Below is a small trained network, with its code and all its weights. Each question gives an input and a class and asks what happens when units are switched off, that is, made to give their printed mean instead of their output.

import numpy as np


def w(rows, s, z=0):
    codes = np.array(rows[::2]) - 128.0
    scale = np.full(codes.shape[1], s)
    scale[-1] = z or s
    return codes * scale


def f(y):
    return y / 2 * (1 + np.tanh(0.7978845608 * (y + 0.044715 * y**3)))


def log_softmax(a):
    a = a - a.max(-1, keepdims=True)
    return a - np.log(np.exp(a).sum(-1, keepdims=True))


def net(x, mask):
    res = np.array(x, float).reshape(1, 6) / 4 @ E
    y = f(res @ A[0][:, :-1].T + A[0][:, -1])
    res = res + np.where(mask, y, B[0][:, -1]) @ B[0][:, :-1]
    return log_softmax(res[-1] @ U[:, :-1].T + U[:, -1])


A, B = {}, {}
E = w([
[217,213,205,146,126,43,139,130],'x0',
[177,48,188,53,16,147,68,176],'x1',
[152,108,88,118,188,77,19,145],'x2',
[132,129,133,126,132,130,132,122],'x3',
[165,215,173,186,179,255,117,251],'x4',
[58,209,200,51,151,155,100,99],'x5',
],0.0085)
A[0] = w([
[71,58,76,101,164,202,132,135,94],'neuron 1',
[112,145,160,203,145,181,130,201,125],'neuron 2',
[185,44,194,104,22,177,65,165,105],'neuron 3',
[123,132,164,108,105,185,255,103,137],'neuron 4',
[247,194,187,139,136,41,156,107,86],'neuron 5',
[182,160,147,174,162,237,64,171,1],'neuron 6',
[216,71,53,229,101,118,157,148,91],'neuron 7',
[158,118,105,92,238,107,17,143,146],'neuron 8',
[122,167,43,221,161,147,165,105,91],'neuron 9',
],0.0082,0.0066)
B[0] = w([
[59,127,229,220,81,84,135,233,214],'neuron 1',
[120,72,106,124,148,95,56,63,241],'neuron 2',
[159,229,149,212,196,39,145,80,254],'neuron 3',
[199,39,219,105,166,151,132,121,212],'neuron 4',
[46,68,191,168,70,114,112,192,252],'neuron 5',
[49,51,24,74,71,53,103,65,223],'neuron 6',
[148,197,164,98,2,233,92,88,228],'neuron 7',
[223,70,233,143,156,201,143,111,235],'neuron 8',
[142,164,105,211,149,90,126,106,217],'neuron 9',
],0.0088,0.0079)
U = w([
[84,29,88,126,74,56,87,47,110],'0',
[117,116,147,166,117,138,105,130,247],'1',
[71,87,167,195,83,100,105,252,67],'2',
[124,194,135,203,167,93,125,93,86],'3',
[98,157,161,123,78,196,90,88,211],'4',
[178,42,169,157,138,176,136,120,89],'5',
[152,141,91,85,119,126,136,190,92],'6',
[123,186,98,80,111,173,128,219,64],'7',
],0.011,0.012)

Each question gives the input, the list of numbers given to net, and the class t.
The units are the neurons (one row each of A and B). Each row of codes is followed by its name. A weight is (code - 128) times the scale printed after its matrix; where a second scale follows, it is the last column's (A, B and U).
mask holds one flag per neuron, in row order. A switched-off neuron (its flag False) gives its mean, the last column of its row in B, instead of its output. The means were averaged over made-up inputs and are rounded, as every weight is.
A unit's drop is (log p(t) with every unit on - log p(t) with that unit switched off) / (log p(t) with every unit on - log p(t) with every unit switched off).
The circuit of an input: a set's keep is (log p(t) with only the set's units on - log p(t) with every unit switched off) / (log p(t) with every unit on - log p(t) with every unit switched off). Starting from all 9 units, units are removed one at a time, each time the one whose removal leaves the highest keep (on an exact tie, the one counted first), for as long as the keep stays at least 0.8.
circuit, biggest first: the units of the circuit, biggest drop first
most important unit: the unit with the biggest drop
top k neurons: the k neurons with the biggest drops, biggest first
drop when u is switched off: that unit's drop, to one decimal
input [-4,-3,-4,2,7,-6], class 0: circuit, biggest first	neuron 6; neuron 2
input [2,5,8,2,-3,-5], class 5: most important unit	neuron 8
input [-3,-6,7,-2,0,6], class 5: top 2 neurons	neuron 8; neuron 3
input [-3,-6,2,5,-5,-7], class 4: circuit, biggest first	neuron 7; neuron 6
input [-5,-7,7,2,-5,2], class 3: circuit, biggest first	neuron 6; neuron 2
input [-7,-4,-5,8,8,4], class 0: circuit, biggest first	neuron 6; neuron 2
input [-5,8,-1,-2,-7,1], class 3: circuit, biggest first	neuron 3; neuron 6
input [7,-6,3,-8,3,6], class 1: top 4 neurons	neuron 1; neuron 3; neuron 5; neuron 8
input [-7,6,3,-8,-3,4], class 1: top 2 neurons	neuron 5; neuron 3
input [-1,2,3,2,5,3], class 0: top 3 neurons	neuron 6; neuron 7; neuron 2
input [-5,3,5,8,-1,-7], class 1: top 2 neurons	neuron 3; neuron 1
input [-7,3,-8,-4,8,7], class 0: top 2 neurons	neuron 6; neuron 2
input [6,6,-8,-4,-1,6], class 5: top 2 neurons	neuron 4; neuron 1
input [-8,-8,0,-4,3,4], class 2: top 2 neurons	neuron 1; neuron 3
input [7,4,7,-1,-4,-7], class 2: most important unit	neuron 5
input [8,-7,7,-8,-3,-5], class 1: circuit, biggest first	neuron 7; neuron 8
input [6,8,-7,-8,8,1], class 0: circuit, biggest first	neuron 6; neuron 2
input [-4,-5,1,8,-3,0], class 1: top 3 neurons	neuron 3; neuron 6; neuron 2
input [3,4,2,7,-5,-3], class 1: top 3 neurons	neuron 6; neuron 2; neuron 3
input [-6,-7,-8,1,-5,7], class 5: most important unit	neuron 4
input [-1,6,4,-2,-4,5], class 3: top 2 neurons	neuron 3; neuron 6
input [4,-2,2,0,-3,-1], class 2: circuit, biggest first	neuron 5; neuron 2
input [-5,-1,6,4,7,-8], class 4: top 2 neurons	neuron 7; neuron 8
input [5,7,-8,3,-7,1], class 5: top 3 neurons	neuron 4; neuron 6; neuron 2
input [3,8,0,4,-6,-4], class 3: top 2 neurons	neuron 3; neuron 6
input [-8,-5,-8,1,0,8], class 2: drop when neuron 1 is switched off	1.0
input [6,8,-2,2,1,8], class 3: drop when neuron 3 is switched off	1.0
